Small tables with named rows and columns. After each table, cells are looked up by row and column.

Les
fields: Depa, Kunu
Palivo: [231, 81]
Gan: [128, 51]
Fulaf: [71, 172]

What is the Kunu of Gan in Les?
51
What is the Depa of Fulaf in Les?
71
What is the Kunu of Fulaf in Les?
172
What is the Depa of Palivo in Les?
231
What is the Depa of Gan in Les?
128
What is the Kunu of Palivo in Les?
81
Which row has the largest Kunu? Fulaf

Vif =
        Bafan  Rem  Mos
Ruzab      93   87  151
Fezera    183  136   51
Gusat      91  137  109
Furas     236  158  159
Sezif     114  120  162
Sodetu    163  222  202
Misoda    227  196  157
Muruk     161  168  176
Geva       76   37  185

Muruk, Mos -> 176
Sodetu, Mos -> 202
Sezif, Bafan -> 114
Furas, Bafan -> 236
Furas, Rem -> 158
Fezera, Rem -> 136
Gusat, Mos -> 109
Misoda, Mos -> 157
Sodetu, Rem -> 222
Gusat, Bafan -> 91
Which row has the largest Bafan? Furas

Ren =
	Dib	Nade	Damutis	Duz	Gobugek	Rak	Zavumo	Rok	Luzu
Tolopez	-2.626	4.283	-2.867	1.449	1.797	6.494	-2.634	-1.795	-0.581
Bomu	-0.317	-0.646	1.036	4.993	1.154	1.238	3.069	-0.239	7.230
Dulo	-4.098	-0.199	-5.159	2.746	2.054	5.324	-1.190	-3.649	5.344
Sol	-1.764	4.531	-0.484	5.280	1.116	6.915	0.249	-2.926	3.523
Sen	0.183	6.260	-1.340	-1.309	1.777	6.420	-2.946	-0.504	-5.157
Mip	2.159	-5.505	1.546	0.106	1.940	-5.379	3.744	4.336	5.903
Ralis	4.101	3.652	5.222	0.822	0.617	0.122	2.147	3.866	-2.252

Sol, Zavumo => 0.249
Ralis, Duz => 0.822
Dulo, Dib => -4.098
Dulo, Damutis => -5.159
Sol, Nade => 4.531
Sol, Rok => -2.926
Bomu, Damutis => 1.036
Row with the largest Rok: Mip

Dapabin =
	Tugup	Lavub
Pamupit	-52.882	-86.937
Sapet	26.035	-0.791
Gemadab	-76.072	-70.325
Ziba	56.666	93.315
Mimud	-20.650	-24.400

Lavub of Pamupit is -86.937
Lavub of Gemadab is -70.325
Tugup of Gemadab is -76.072
Tugup of Sapet is 26.035
Lavub of Sapet is -0.791
Tugup of Mimud is -20.650
Lavub of Mimud is -24.400
Tugup of Ziba is 56.666

Lizeta =
,Sasu,Lovet,Talete,Tipufi,Biz,Zotafe,Dop,Guses,Lol,Vumesa
Fepato,-145,-206,-108,49,201,115,-123,-45,-42,-51
Tuvin,-584,-85,-490,-83,46,308,-111,192,7,203
Mutigaf,-109,291,105,300,1,-228,-476,-109,-555,12
Gefuno,126,-170,-238,-32,-218,-29,-307,184,-9,-54
Ser,-473,-57,109,79,124,-171,-344,214,-201,-52
Nem,639,-512,333,142,83,-159,-249,-121,-19,132
Kilaza,-207,-121,-88,-161,-14,-186,-7,-30,-143,402
Vunapor,-144,-424,-117,-259,319,-170,88,-154,-238,193
Filume,309,220,-77,-186,203,-130,-302,279,264,66
Kam,-327,191,44,-711,169,44,-385,297,305,201
Det,39,-401,145,-19,-483,111,-151,1,113,-58
Zede,-129,-258,83,299,-66,219,-167,-95,13,235

Lol of Mutigaf: -555
Guses of Mutigaf: -109
Sasu of Filume: 309
Vumesa of Tuvin: 203
Tipufi of Fepato: 49
Biz of Nem: 83
Zotafe of Fepato: 115
Lovet of Ser: -57
Sasu of Fepato: -145
Dop of Fepato: -123
Lovet of Zede: -258
Tipufi of Gefuno: -32
Lovet of Nem: -512
Lol of Gefuno: -9
Biz of Filume: 203

Rok =
         Zefufa  Gotute   Buf  Lutepa  Berep    Laf   Vuz  Zazag  Bavif    Zim
Nufifu     7.30    4.98  1.78    3.48   9.18   6.00  8.83  -2.49  -0.61   1.84
Nosel      2.73    2.92  1.05    0.59  -0.45  -4.67  0.61   4.14   6.82   6.83
Duzap      6.24    5.22  0.32    1.19   3.05  -6.47  4.32   2.46   6.66   8.43
Gipi       8.02    5.46  0.12    0.68   5.93  -0.46  6.90  -1.38   5.34   7.62
Tesoka     6.43    5.02  2.32    4.92   8.82   3.42  8.37  -0.38  -1.58   0.85
Vebi       7.43    5.83  0.64    2.44   5.94  -3.75  6.76   0.92   4.15   6.64
Rir        4.47    2.34  0.42   -1.94   1.88   5.62  2.64  -2.03   6.80   6.70
Zuzekiz    2.67    1.25  1.79   -0.15   2.52   9.41  2.34  -1.58   3.15   2.52
Nafev      6.10    4.76  2.38    4.81   8.54   3.79  8.04  -0.33  -1.59   0.71
Rar        2.86    4.28  3.75    7.78   5.94  -3.42  5.23   5.86  -3.19  -1.48
Gugafin    5.87    3.43  1.39    1.07   6.37   8.41  6.26  -3.15   1.80   2.97

What is the Gotute of Nosel in Rok? 2.92
What is the Bavif of Vebi in Rok? 4.15
What is the Zefufa of Gipi in Rok? 8.02
What is the Zazag of Nufifu in Rok? -2.49
What is the Berep of Rar in Rok? 5.94
What is the Lutepa of Nafev in Rok? 4.81
What is the Vuz of Zuzekiz in Rok? 2.34
What is the Laf of Rar in Rok? -3.42
What is the Zefufa of Gugafin in Rok? 5.87
What is the Laf of Gugafin in Rok? 8.41
What is the Berep of Duzap in Rok? 3.05
What is the Bavif of Tesoka in Rok? -1.58
What is the Buf of Nafev in Rok? 2.38
What is the Zazag of Rar in Rok? 5.86
What is the Zefufa of Zuzekiz in Rok? 2.67
What is the Laf of Gipi in Rok? -0.46
What is the Lutepa of Rar in Rok? 7.78
What is the Vuz of Gipi in Rok? 6.90

Muzozos
fields: Gufu, Kiveluf, Matis, Nof, Kig, Tazavig, Derib
Vov: [5406, 7149, 3176, 6811, 3350, 3802, 7249]
Vuvo: [2567, 7192, 5281, 7042, 6243, 2786, 1309]
Sor: [5952, 3329, 2315, 2752, 4337, 6058, 7100]
Kigo: [1409, 931, 5219, 4678, 5232, 1069, 3698]
Dom: [1575, 7515, 4311, 5505, 7447, 2650, 540]
Lig: [1618, 1510, 7537, 3798, 655, 989, 1583]
Dez: [2960, 3589, 1378, 7448, 2942, 2555, 2525]
Nini: [4666, 4764, 6962, 6683, 5373, 5542, 6175]
Zirazo: [5500, 1691, 1172, 2223, 5555, 5763, 7554]

Kig of Zirazo: 5555
Matis of Sor: 2315
Kiveluf of Lig: 1510
Tazavig of Zirazo: 5763
Kig of Dom: 7447
Kig of Nini: 5373
Tazavig of Vov: 3802
Derib of Kigo: 3698
Nof of Lig: 3798
Matis of Lig: 7537
Kiveluf of Sor: 3329
Tazavig of Lig: 989
Derib of Sor: 7100
Gufu of Dom: 1575
Matis of Dom: 4311
Gufu of Nini: 4666
Gufu of Dez: 2960
Row with the largest Kig: Dom

Gom:
         Gusetu  Tusiv
Ruro         31     36
Vozarog      21    -50
Zusoke       56     88
Tupe         50     21
Monode        7     45
Nud          25     22
Det          21     67
Gemuz        60     39
Zupet         2     33

Gusetu of Zusoke is 56
Tusiv of Zupet is 33
Tusiv of Monode is 45
Gusetu of Ruro is 31
Gusetu of Vozarog is 21
Gusetu of Tupe is 50
Gusetu of Zupet is 2
Tusiv of Det is 67
Tusiv of Zusoke is 88
Tusiv of Nud is 22
Tusiv of Vozarog is -50
Gusetu of Monode is 7
Gusetu of Det is 21
Tusiv of Ruro is 36
Tusiv of Gemuz is 39
Gusetu of Gemuz is 60
Tusiv of Tupe is 21
Gusetu of Nud is 25

Rar:
	Viti	Saz	Ramavad	Dedela	Vud	Dorosut	Kir	Zuk
Bevun	3.4	-8.7	-8.6	4.8	-2.6	-7.7	-1.4	0.8
Kada	0.4	-6.0	-4.4	-0.7	-5.0	2.3	-6.2	0.8
Napupa	-5.4	-1.4	-3.8	-6.7	-2.4	-4.9	-5.4	-4.0
Rige	-0.5	-7.5	-4.3	-2.1	-7.0	-1.1	1.6	9.0

Bevun, Dedela -> 4.8
Rige, Vud -> -7.0
Rige, Viti -> -0.5
Napupa, Dorosut -> -4.9
Bevun, Dorosut -> -7.7
Bevun, Viti -> 3.4
Bevun, Saz -> -8.7
Kada, Zuk -> 0.8
Kada, Dorosut -> 2.3
Rige, Ramavad -> -4.3
Napupa, Kir -> -5.4
Kada, Viti -> 0.4

Table Vililun
            Riz   Guvan     Ges  Bariba
Pivego    53.29  -55.92   18.23   55.60
Rosut    -39.66   44.42  -26.21  -55.49
Pes      -12.84  -56.29  -23.71   20.06
Bel       49.99   -4.41   44.59   11.16
Lan      -57.36   -6.46  -54.02  -33.19
Febibik  -30.24   17.29  -24.51  -28.12
Tizor    -30.33   54.18   -9.43  -55.49

What is the Riz of Lan in Vililun? -57.36
What is the Ges of Lan in Vililun? -54.02
What is the Riz of Pes in Vililun? -12.84
What is the Ges of Pes in Vililun? -23.71
What is the Riz of Tizor in Vililun? -30.33
What is the Guvan of Lan in Vililun? -6.46
What is the Bariba of Bel in Vililun? 11.16
Row with the largest Ges: Bel

Table Pimefi
,Kosu,Debiv,Nereku,Nofi,Maru
Giri,0.55,0.88,0.64,0.73,0.94
Fof,0.55,0.99,0.64,0.56,0.41
Vedek,0.55,0.88,0.64,0.56,0.94
Mikom,0.55,0.88,0.09,0.56,0.94
Zit,0.55,0.88,0.64,0.56,0.94

Nofi of Mikom is 0.56
Nofi of Fof is 0.56
Maru of Mikom is 0.94
Kosu of Vedek is 0.55
Nofi of Zit is 0.56
Debiv of Zit is 0.88
Nereku of Zit is 0.64
Nofi of Giri is 0.73
Debiv of Mikom is 0.88
Kosu of Mikom is 0.55
Maru of Vedek is 0.94
Maru of Fof is 0.41
Maru of Giri is 0.94
Maru of Zit is 0.94
Nofi of Vedek is 0.56
Nereku of Giri is 0.64
Kosu of Giri is 0.55

Table Vof
         Nanun   Gabi  Voladu    Fus  Vamogi
Muminu   -1.30   2.73    0.99   0.31   -1.28
Zedepa   -7.84   3.93   -9.98  -2.01    7.96
Lono     -2.73   4.35   -2.32   1.94    4.47
Duk      -8.72   1.26   -4.16  -6.19   -1.03
Nufamob  -9.95   5.46   -2.00  -0.73    5.67
Mirer     3.51   2.33   -0.64   1.36   -3.74
Goka     -4.26  -0.29   -7.32  -4.19    3.30
Zubid     2.59   3.61   -1.48   2.84   -0.29
Sasiges  -2.82   2.22   -1.76   1.17    6.77
Bak      -1.35  -1.23   -4.19  -1.70    5.78

Nanun of Goka: -4.26
Fus of Mirer: 1.36
Vamogi of Mirer: -3.74
Fus of Duk: -6.19
Voladu of Zedepa: -9.98
Gabi of Zedepa: 3.93
Vamogi of Goka: 3.30
Gabi of Bak: -1.23
Fus of Nufamob: -0.73
Voladu of Lono: -2.32
Fus of Zubid: 2.84
Vamogi of Zedepa: 7.96
Voladu of Nufamob: -2.00
Gabi of Mirer: 2.33
Voladu of Muminu: 0.99
Gabi of Goka: -0.29
Voladu of Goka: -7.32
Voladu of Bak: -4.19
Fus of Zedepa: -2.01
Which row has the largest Voladu? Muminu

